Each row of numbers stands for one thing and depends on some of the facts below. Use the named rows to name the rest.

How the things are related:
j100 | ρ j701,j75,j171 | μ 536
j101 | ρ j71 | μ 536
j105 | ζ j484 | μ 818
j106 | ζ j593 | ρ j891,j282,j484,j671 | μ 536
j107 | ρ j962,j895,j158 | μ 95
j110 | ζ j372 | μ 536
j124 | μ 499
j144 | μ 536
j145 | ζ j30 | μ 536
j157 | μ 536
j158 | ζ j891 | μ 499
j166 | ζ j871
j171 | μ 536
j173 | μ 536
j188 | μ 536
j193 | ζ j105 | ρ j596 | μ 479
j201 | ζ j354 | μ 95
j21 | μ 95
j212 | ρ j75 | μ 95
j218 | μ 536
j249 | ζ j264 | ρ j920,j201 | μ 499
j264 | ζ j421 | μ 479
j269 | ζ j712 | μ 536
j278 | μ 536
j282 | μ 479
j323 | ζ j826 | μ 536
j326 | ζ j685 | μ 95
j34 | μ 499
j340 | ζ j764 | μ 499
j345 | ζ j395 | μ 499
j346 | μ 386
j354 | ζ j107 | ρ j278,j158,j2,j388 | μ 536
j372 | ζ j269 | ρ j124 | μ 536
j377 | ζ j688 | μ 818
j38 | ζ j933 | μ 536
j384 | ζ j878 | μ 536
j387 | ρ j596,j218 | μ 479
j388 | μ 95
j390 | μ 479
j392 | ζ j38 | ρ j493,j345 | μ 536
j395 | ζ j596 | μ 536
j398 | ζ j657 | μ 536
j417 | ζ j987 | ρ j493 | μ 536
j418 | ζ j583 | ρ j269
j421 | ζ j67 | ρ j158 | μ 479
j425 | μ 536
j448 | ζ j929 | μ 479
j460 | μ 536
j466 | ζ j398
j468 | μ 536
j471 | μ 536
j484 | ζ j890 | μ 536
j493 | ζ j173 | μ 386
j5 | μ 536
j504 | ζ j920
j505 | ρ j803,j105,j970,j871,j34 | μ 536
j543 | ζ j599 | ρ j398
j546 | ρ j188,j345 | μ 479
j55 | ζ j392 | μ 536
j553 | ζ j714 | ρ j986 | μ 536
j558 | ρ j569 | μ 386
j569 | μ 536
j578 | ζ j55 | μ 818
j579 | ρ j448 | μ 536
j583 | ζ j777 | ρ j70 | μ 499
j584 | μ 479
j593 | μ 536
j596 | μ 499
j599 | ζ j803
j615 | ρ j85,j760 | μ 536
j624 | ρ j144,j468,j323 | μ 499
j657 | μ 818
j662 | μ 479
j67 | ζ j460 | ρ j278
j671 | ζ j553 | μ 499
j677 | ρ j803,j377 | μ 536
j68 | ρ j5,j902 | μ 386
j685 | ζ j970
j686 | μ 536
j688 | ζ j867 | μ 499
j70 | ζ j346 | μ 536
j701 | ζ j158 | μ 479
j71 | μ 536
j712 | ζ j471
j714 | ζ j418 | ρ j941 | μ 479
j717 | ζ j249 | ρ j97 | μ 499
j726 | ρ j38,j760,j727
j727 | μ 386
j731 | μ 536
j75 | μ 95
j760 | ζ j798 | μ 536
j764 | μ 479
j777 | ρ j188,j701,j578 | μ 536
j786 | ζ j579 | ρ j671,j878 | μ 536
j798 | ρ j157
j803 | ζ j717 | μ 536
j808 | ζ j578 | ρ j326 | μ 536
j826 | ρ j395,j606 | μ 479
j83 | ζ j671 | μ 536
j838 | ζ j760 | ρ j962,j173 | μ 386
j848 | μ 386
j85 | ζ j892 | μ 536
j856 | ζ j986 | ρ j731 | μ 479
j867 | ζ j786 | ρ j388 | μ 622
j871 | ζ j856 | μ 479
j873 | ρ j471,j584 | μ 536
j878 | ζ j543 | μ 536
j887 | ρ j471,j264 | μ 536
j890 | ζ j85 | μ 479
j891 | ζ j193 | μ 479
j892 | ρ j987
j895 | μ 536
j902 | μ 386
j920 | μ 818
j922 | μ 499
j929 | ρ j425,j878,j124 | μ 95
j930 | ρ j701,j662,j688,j110 | μ 536
j933 | ζ j417 | ρ j760 | μ 479
j941 | ζ j106 | μ 536
j947 | ζ j838 | μ 536
j962 | μ 536
j964 | μ 479
j97 | ζ j145 | μ 479
j970 | ζ j340 | μ 479
j978 | ρ j920,j166,j964,j110 | μ 479
j983 | ρ j425,j891,j701,j340 | μ 479
j986 | ζ j201 | μ 536
j987 | ζ j701 | μ 536

Some rows with their names:
6 -13 3 -1 -1 5 -4 15 3 -12 -4 -4 3 -10 12 8 7 -5 -6 -1 -4 2 -6 0 -8 -14
 -1 2 1 21 -1 -3: j947
4 -8 0 5 -9 2 16 -17 -8 -40 -18 11 -5 -1 11 10 -9 -4 -1 -14 12 14 -9 8
 10 -8 14 5 0 -44 -1 -13: j890
15 -15 11 0 2 19 12 16 5 -9 -26 -13 -4 -16 8 -7 8 -11 -10 -1 3 5 -11 1
 -4 22 -1 -4 -4 18 2 -1: j873
0 -13 -8 -8 14 0 9 12 0 -10 -12 -5 0 -3 -7 -1 5 -6 2 4 -7 3 -16 -1 -9 -9
 11 3 -3 20 -8 -2: j218
-26 9 7 6 0 -23 5 18 18 1 -3 -10 0 7 -9 8 -1 -25 -2 1 -19 -3 17 0 13 -8
 35 -5 -1 27 -5 4: j75
7 3 3 3 -5 29 9 8 -7 3 27 -8 -13 2 5 1 12 -2 -1 12 4 -12 -3 -7 -13 -14
 -9 -3 2 9 -8 -3: j986
10 6 7 6 2 6 16 -1 1 24 18 6 18 -4 -2 0 15 -4 -16 2 -2 0 -8 -8 -19 -30
 -12 -7 0 10 8 16: j384
-3 1 -1 -9 7 2 -18 12 -11 13 -5 -8 -18 0 -13 16 -12 -15 22 0 -10 11 9 2
 4 27 1 3 1 -36 -1 -3: j624
11 -15 -2 6 -1 0 4 12 10 -10 -11 1 10 -13 24 -8 2 -5 -12 -1 3 -3 -2 3 -5
 -13 5 2 2 49 1 1: j677
1 1 6 2 -1 -8 -7 9 -8 9 -3 -5 -11 -7 -20 9 3 2 3 -1 -5 8 9 -4 3 17 -8 -1
 2 -20 -3 1: j466
-25 20 1 14 -5 -26 7 2 15 16 10 -1 17 21 -3 15 0 -7 -5 8 -16 -16 18 -3 9
 -23 28 -8 3 33 -4 12: j201
-1 15 -10 -6 6 -19 -1 -18 -12 0 28 13 -10 2 6 -25 2 21 15 0 -3 -16 1 5
 -1 29 -19 -3 7 -26 3 -7: j264
5 11 12 5 2 -20 12 9 -2 17 5 9 2 -7 -23 0 8 -3 -5 -3 -6 4 9 -3 -6 0 -1
 -1 3 -15 1 10: j599
-12 -4 -5 -3 6 7 12 -1 0 1 -17 -8 9 -7 -3 -6 8 0 -7 3 1 3 -11 -1 -8 -16
 4 2 -4 23 -1 0: j468
4 2 4 8 -9 -21 -19 13 10 0 0 10 7 -9 3 0 -4 -4 -3 -6 6 -2 17 0 9 2 5 6
 10 27 0 3: j418
0 0 -6 -5 5 10 13 6 3 -4 -7 -8 3 -3 7 6 5 14 -5 9 -6 -3 -11 1 -10 1 -12
 -6 -5 -2 2 -3: j71
1 0 3 9 4 16 29 -48 -11 -31 -20 17 10 -5 2 -23 2 -4 -7 -17 23 15 -22 3
 16 7 19 1 -13 -64 3 -10: j105
2 -6 4 1 2 12 13 3 4 -1 -11 -3 4 -10 6 -7 7 -5 -10 4 5 1 -9 -2 -3 -7 0 3
 -2 24 -2 3: j145
-8 8 0 6 -9 -18 -14 7 -1 1 14 3 4 -3 -5 4 5 8 -2 -4 -2 -6 15 -3 9 -11 0
 3 1 10 -3 1: j606

Rows to name:
No name comes twice in this set of rows, the named rows included.
22 -2 13 13 -5 33 16 1 4 8 7 -8 -12 -5 -1 -11 10 -20 -12 7 13 -5 -10 -5
 -10 -1 -3 -3 2 17 -3 1 -> j553

The same things again, as new rows of numbers:
Some rows with their names:
24 -3 2 2 -5 21 13 2 -2 0 -11 -18 -23 -14 28 -14 -12 16 5 -7 -11 -16 22
 -40 1 -7 7: j701
3 10 9 32 5 -17 -19 12 1 3 7 16 3 -2 5 -34 -1 6 6 3 -18 1 2 15 22 -2 -27: j345
7 10 -4 -21 10 11 19 6 15 25 -35 -22 -19 26 14 22 -9 7 1 37 -21 -8 34 -2
 -2 20 -22: j714
4 21 -23 9 -1 -2 -6 4 0 11 6 7 -16 7 0 -5 6 7 6 7 4 9 -4 10 8 1 -20: j83
10 -11 -9 -24 -3 20 3 8 -9 -17 -11 -32 -28 -5 26 33 -17 3 -5 15 -16 -39
 27 -44 -6 9 -4: j326
-3 3 2 -5 10 -1 17 7 5 -15 -6 -7 -2 6 10 14 0 17 5 -5 -5 -16 16 -3 6 -6
 -7: j867
8 21 -39 23 -10 -3 4 14 0 1 3 22 -15 -2 -3 -12 17 5 -9 -3 17 -1 -3 -2 -3
 -1 -21: j760
-2 -13 4 11 -6 -14 0 18 11 -29 13 6 -22 -6 -2 -12 -12 -21 14 -1 -24 -3
 28 -10 19 8 -25: j599
8 -13 -2 -7 -12 12 17 -8 -12 -18 -2 -2 -25 -33 21 3 -31 9 11 4 -7 -35 3
 -29 10 6 -3: j890
-13 5 -8 -6 6 2 0 -20 6 25 -11 1 -4 -5 -9 -8 21 3 -7 -22 10 33 -21 9 -9
 -1 5: j100
-4 9 -14 -5 -7 4 -11 -12 -3 10 11 5 7 -1 -12 -1 10 -4 -6 -5 16 16 -20 12
 -6 6 11: j593
-5 -19 14 -22 3 14 7 -6 -4 -4 -14 -16 11 -2 6 18 -8 -1 -13 -1 -6 -11 5
 -14 -19 8 18: j826
5 -7 32 -18 7 -6 21 -3 13 -12 -13 -7 33 -5 -16 18 -8 -9 6 -3 5 1 12 -5 9
 -4 38: j68
-4 8 -13 -4 -7 4 -10 -12 -4 9 11 6 8 -1 -12 0 11 -4 -6 -5 16 17 -21 12
 -6 6 11: j5
-1 -12 1 -23 -11 11 0 -10 -2 -4 -5 -23 1 -9 5 12 -10 -1 -14 -2 -11 -9 11
 -20 -5 12 24: j662
-9 -21 13 -24 3 9 13 -14 2 7 -21 -23 -2 -8 6 9 -9 1 -12 -9 -13 5 7 -19
 -13 5 20: j983
-5 -24 6 -41 2 26 11 -14 -1 0 -29 -37 -12 -6 15 36 -4 -4 -15 -1 -9 -17
 12 -38 -24 11 20: j212
-6 7 -13 -4 -8 4 -11 -10 -2 5 14 7 6 -2 -14 -1 9 -9 -5 -7 15 19 -18 12
 -4 7 9: j460
-10 13 -8 -9 9 7 -5 -18 8 31 -13 2 2 2 -9 -2 20 3 -7 -10 9 32 -21 14 -8
 7 2: j777

Which thing is each row?
No name comes twice in this set of rows, the named rows included.
29 30 2 25 30 28 -23 32 -8 14 5 11 20 24 20 -10 24 17 -1 4 15 2 -7 5 -17
 -11 -19 -> j417
31 4 -7 17 6 22 20 42 4 -3 -23 -8 5 26 25 -4 18 15 -25 0 3 -25 42 -34
 -36 -13 -2 -> j933
-2 9 -8 12 13 -2 5 9 -4 9 1 14 -11 7 3 -5 4 8 7 -1 7 14 -12 11 -5 -10
 -23 -> j106
-1 -15 -4 -2 -8 -1 4 21 3 -37 13 -5 -25 -11 9 0 -20 -13 6 -4 -28 -12 35
 -27 13 16 -19 -> j264
14 -23 20 -4 2 23 30 0 -21 -17 -7 10 -9 -29 25 4 -41 7 19 11 4 -36 -8
 -26 -11 -1 -1 -> j193
17 -3 34 29 -7 -24 23 -11 8 -8 2 36 2 -32 -14 -31 -25 -13 48 7 10 -10
 -10 8 40 -18 3 -> j105
-1 -13 5 2 -4 0 15 3 7 1 -21 10 15 0 -9 1 11 -13 -17 -1 10 -9 4 -6 -22 2
 11 -> j726
10 0 16 -16 -9 -7 15 -5 15 -15 -5 -10 26 -13 -19 13 -9 -11 3 -3 4 -1 19
 -13 17 1 44 -> j727
-4 -13 13 -11 -9 -1 -2 -12 5 -1 -2 -9 9 1 -6 4 0 -10 -3 2 -4 -7 5 -1 -1
 4 19 -> j2
-2 -33 15 -42 4 24 18 -5 -11 -4 -21 -32 -5 -1 12 41 -23 -10 -10 12 -6
 -14 8 -33 -32 7 24 -> j929
26 20 -11 23 2 16 -4 16 -6 8 13 10 -2 13 11 -18 12 12 8 -1 18 4 -3 -1 -8
 -14 -5 -> j987
-3 13 -14 -3 -3 7 -18 -14 -2 13 9 4 6 -5 -10 -3 14 -1 -8 -7 13 19 -22 10
 -2 8 9 -> j188
5 -4 -7 -5 -3 3 3 10 -5 -12 -4 -18 -20 -5 20 9 -16 11 -3 7 -21 -24 24
 -23 7 4 -9 -> j970

Now the same things, written a new way:
Known rows:
7 -9 0 7 -8 4 -4 5 -3 6 0 2 -2 7 -5 -7 3 1 5 14 -5 -6 -17 -2 9 8 14 -7 2
 -3 -4: j71
7 -8 -3 4 -9 -1 -7 7 -1 6 7 8 1 5 -6 -15 2 5 3 11 0 -8 -13 -2 6 8 11 -10
 1 -5 1: j145
-8 1 12 6 11 13 4 12 -10 -8 -4 -18 5 -2 0 -3 4 10 2 -9 4 14 23 -11 -8 0
 -8 -4 -3 4 11: j390
0 -14 -15 6 -2 -10 -12 14 -2 10 0 15 4 11 -8 -7 3 2 0 -8 -6 0 -20 -17 19
 5 10 -11 -2 -14 -9: j895
7 5 2 28 9 -22 -13 -15 15 -6 -3 16 -8 -14 18 30 2 -14 -32 10 18 26 -24
 16 -31 -20 -17 8 19 13 -14: j493
4 -30 -28 9 -28 -28 -26 16 9 23 20 30 3 22 -20 -40 -2 10 -4 22 -4 -20
 -43 -13 28 8 35 -32 1 -24 -6: j867
2 9 -10 11 7 -11 -11 3 7 -13 -11 2 6 -12 10 -11 1 -4 -10 3 9 1 -5 16 -14
 -27 -11 0 9 12 -9: j712
4 -8 -5 17 -7 8 -8 8 -6 -5 -5 3 4 5 -5 -21 6 1 7 19 2 -9 -17 1 7 4 17
 -14 2 0 -5: j471
-25 34 -20 -35 14 29 19 -12 -29 -32 -16 -14 -19 -31 16 8 -3 -4 23 -38 5
 -36 23 10 -1 1 -19 15 -14 21 -20: j75
4 -6 -8 4 -9 -6 -7 8 5 0 7 1 7 3 -4 -25 -1 11 2 15 5 -13 -7 2 3 -3 16
 -18 2 -5 4: j579
7 1 -12 21 16 -47 -24 10 32 3 -1 19 4 -15 11 18 -6 1 -41 -4 14 27 -13 9
 -20 -39 -24 0 15 4 -7: j838
-11 18 23 -22 2 18 -7 7 -3 6 -29 -9 12 15 5 30 25 1 -11 -4 2 17 30 -14
 11 11 18 -5 7 13 13: j264
-18 11 12 -40 -9 6 -10 -15 12 10 -5 0 9 24 11 22 19 9 -19 -1 9 3 19 -16
 2 25 28 -7 0 3 14: j249
-8 11 17 -35 -9 7 -10 4 9 16 -15 -1 12 19 3 20 17 8 -18 0 0 7 21 -9 17
 11 26 -7 7 6 15: j717
-7 -13 -1 8 21 10 18 -6 20 -12 -7 -37 -2 8 -5 29 -5 0 31 -8 -8 11 29 -15
 -9 -17 9 -1 -10 -8 29: j193
8 9 -3 3 9 -8 -2 -5 9 -1 -9 5 2 -10 11 7 -5 -3 -11 0 2 7 -3 11 -10 -19
 -13 10 7 10 -9: j23
-8 3 5 15 8 13 -1 15 -8 -16 -9 -21 11 -5 1 -17 9 10 1 -5 14 7 24 -7 -11
 -8 -5 -14 -2 4 9: j764
-1 2 -18 8 14 -17 -9 8 5 -1 -11 16 4 -3 6 14 0 -7 -17 -20 -1 12 -12 -2 1
 -20 -16 7 4 5 -19: j2
-15 36 -20 -41 22 25 18 8 -19 -19 -19 -19 -12 -31 13 2 -8 13 24 -33 -3
 -33 27 9 8 -13 -16 14 -11 28 -19: j21

Rows to name:
No name comes twice in this set of rows, the named rows included.
12 7 12 -21 -17 25 -3 11 6 28 -14 -3 3 26 15 25 24 -5 -18 12 1 0 -6 15
 36 17 38 -10 0 -16 -7 -> j803
-3 -21 -8 16 -8 -4 5 -18 7 -11 -2 -8 -20 23 -9 32 -12 -27 35 0 -6 -16 -5
 11 6 -9 25 -8 0 -31 22 -> j484
-17 2 11 -9 -2 -4 4 -4 -9 -15 14 -17 -2 0 -4 -5 -5 5 -4 -14 22 6 32 0
 -14 -1 -18 -2 -3 -8 25 -> j983
5 -2 -11 11 21 -14 -2 -14 32 -9 -13 -4 -4 4 16 33 -11 -9 22 -7 -11 -5 1
 13 -15 -37 3 7 5 -1 14 -> j892
9 0 12 7 3 25 12 19 -4 3 5 -19 3 0 9 -4 10 4 0 4 5 4 3 12 10 2 2 -5 -11
 -16 -3 -> j34
-13 3 13 10 -2 7 3 2 -23 -19 -2 -17 -7 -1 -6 3 3 -10 0 -15 14 10 27 2 -5
 3 -15 -4 4 -8 13 -> j282
-15 0 0 16 -14 5 -4 -2 -20 -26 3 -8 -4 0 -5 -17 4 -12 -1 -1 18 -6 11 8
 -5 6 -4 -14 1 -10 6 -> j340
-24 -11 2 13 6 22 30 -25 -9 -25 2 -39 -17 -2 -14 34 1 -26 8 -8 6 21 23
 -16 -14 10 5 10 -17 -10 6 -> j701
-1 -4 6 13 2 14 -1 7 -10 -5 -8 -6 2 3 -3 -8 9 4 10 3 0 2 2 -5 3 5 6 -6 1
 2 0 -> j596
-13 -22 -21 14 16 4 19 2 6 -4 -11 -20 -9 10 -18 30 0 -18 13 -17 -16 23 0
 -29 15 -4 15 0 -17 -17 -3 -> j158
-25 36 -20 -48 14 19 17 -10 -21 -26 -9 -18 -16 -32 16 2 -11 7 18 -36 9
 -38 31 9 -6 -6 -20 14 -13 21 -11 -> j212

The same things again, as new rows of numbers:
Some things and their rows:
34 25 18 17 -7 12 -22 -9 -29 -3 2 2 28 -22 10 -30 -2 -23 20 9 -12 3 -28
 -20 6 12 2 -9 -25: j891
4 -8 -10 -24 -18 0 -2 2 14 5 -8 11 -4 16 -10 14 -5 -11 8 -12 13 -12 -1 4
 2 -18 28 -7 -17: j579
-48 -13 -9 -5 -39 -29 11 24 6 -10 16 5 -21 -21 -18 -14 -12 14 5 -37 -5
 -41 35 -20 -29 5 0 -19 18: j688
7 -12 5 43 -38 14 31 27 -7 -19 -1 -15 9 6 -11 -4 -4 -8 9 1 -12 5 30 -14
 -11 17 14 1 0: j902
10 5 3 17 -20 18 9 5 2 -8 -3 -7 15 35 0 -11 -10 -9 33 -6 -14 9 22 11 -8
 -1 -3 13 -17: j166
-1 7 -9 -17 -22 -1 -4 0 14 1 -13 6 2 18 -6 4 -10 -10 20 -22 0 -6 0 5 -6
 -13 2 -4 -14: j731
-1 6 -7 -19 -24 -4 -5 2 13 4 -14 3 1 15 -11 4 -10 -11 25 -22 -1 -7 2 5
 -7 -12 2 -1 -20: j962
9 22 -12 -26 -19 3 8 -5 27 2 -2 9 -11 38 -27 4 -2 8 29 -40 3 8 3 1 -18
 -2 26 14 13: j878
-49 -24 -8 -10 -29 -28 9 28 5 -6 21 8 -18 -16 -23 -10 -13 13 -4 -31 3
 -46 39 -20 -22 5 23 -19 15: j583
-11 7 -7 -11 -17 2 -8 -1 15 -1 -8 7 4 34 -6 -7 -19 -8 31 -29 -8 -4 9 12
 -11 -11 -11 4 -16: j83
24 19 -11 25 6 8 -39 9 11 2 -2 3 41 -27 35 -5 -14 -43 25 12 10 -10 6 -18
 21 30 31 15 -26: j933
6 5 -12 -23 -29 -4 2 0 16 2 -16 4 -4 8 -8 13 -5 -12 14 -16 7 -6 -5 3 -2
 -16 9 -6 -14: j173
-1 6 -9 -18 -22 -1 -3 0 16 1 -13 6 0 19 -7 4 -9 -10 20 -22 1 -6 0 6 -6
 -13 2 -2 -14: j398
-5 24 -17 10 22 0 -45 -3 11 -9 -30 9 14 -19 6 -8 -25 -16 11 -12 9 -22
 -19 -25 9 12 25 -21 -46: j417
-5 -4 -7 -17 -11 3 -11 1 12 3 -6 12 2 23 -9 3 -12 -11 16 -19 6 -11 4 6 0
 -14 19 -4 -18: j677
4 -25 11 41 -31 15 23 30 -11 -13 5 -12 11 12 -17 0 -7 -9 9 5 -6 1 37 -14
 -8 16 33 3 -10: j838
27 3 1 7 -3 19 2 13 -2 -9 2 -10 4 19 11 -10 -8 3 23 10 5 -5 16 12 4 -14
 28 6 -28: j546
22 -10 -5 12 -18 10 1 21 6 5 7 1 16 25 8 3 -19 -22 18 8 5 3 13 7 10 7 21
 17 -7: j726
26 12 2 2 -21 14 10 3 1 -7 1 -11 16 13 7 -7 4 -9 26 4 -5 5 15 9 -1 -8 10
 12 -16: j282

Which thing is each row?
No name comes twice in this set of rows, the named rows included.
1 -7 -15 -16 -14 -7 -15 16 17 15 3 17 5 24 4 9 -27 -20 18 -12 11 -12 0 9
 8 -2 13 8 -6 -> j615
30 0 3 -5 -17 15 10 5 1 -2 5 -7 12 10 4 2 7 -11 14 14 8 -1 14 7 8 -12 36
 8 -19 -> j826
9 23 -12 17 -17 18 -37 20 14 -23 -26 -20 31 -45 37 -20 21 -36 39 -30 9
 -25 42 -14 8 10 21 -7 -14 -> j578
-7 26 -21 4 -13 14 -47 10 29 -10 -48 2 28 -29 25 3 5 -42 32 -46 10 -17
 12 -13 6 4 15 -15 -24 -> j55
-53 -6 -11 2 -25 -28 6 34 4 -17 9 -1 -20 -11 -16 -26 -26 25 8 -38 -11
 -45 38 -16 -29 6 -5 -20 11 -> j345
4 4 -18 -17 -25 -11 -7 12 20 12 -3 10 2 19 5 9 -25 -18 21 -15 5 -7 -3 10
 2 -2 -4 9 -1 -> j760

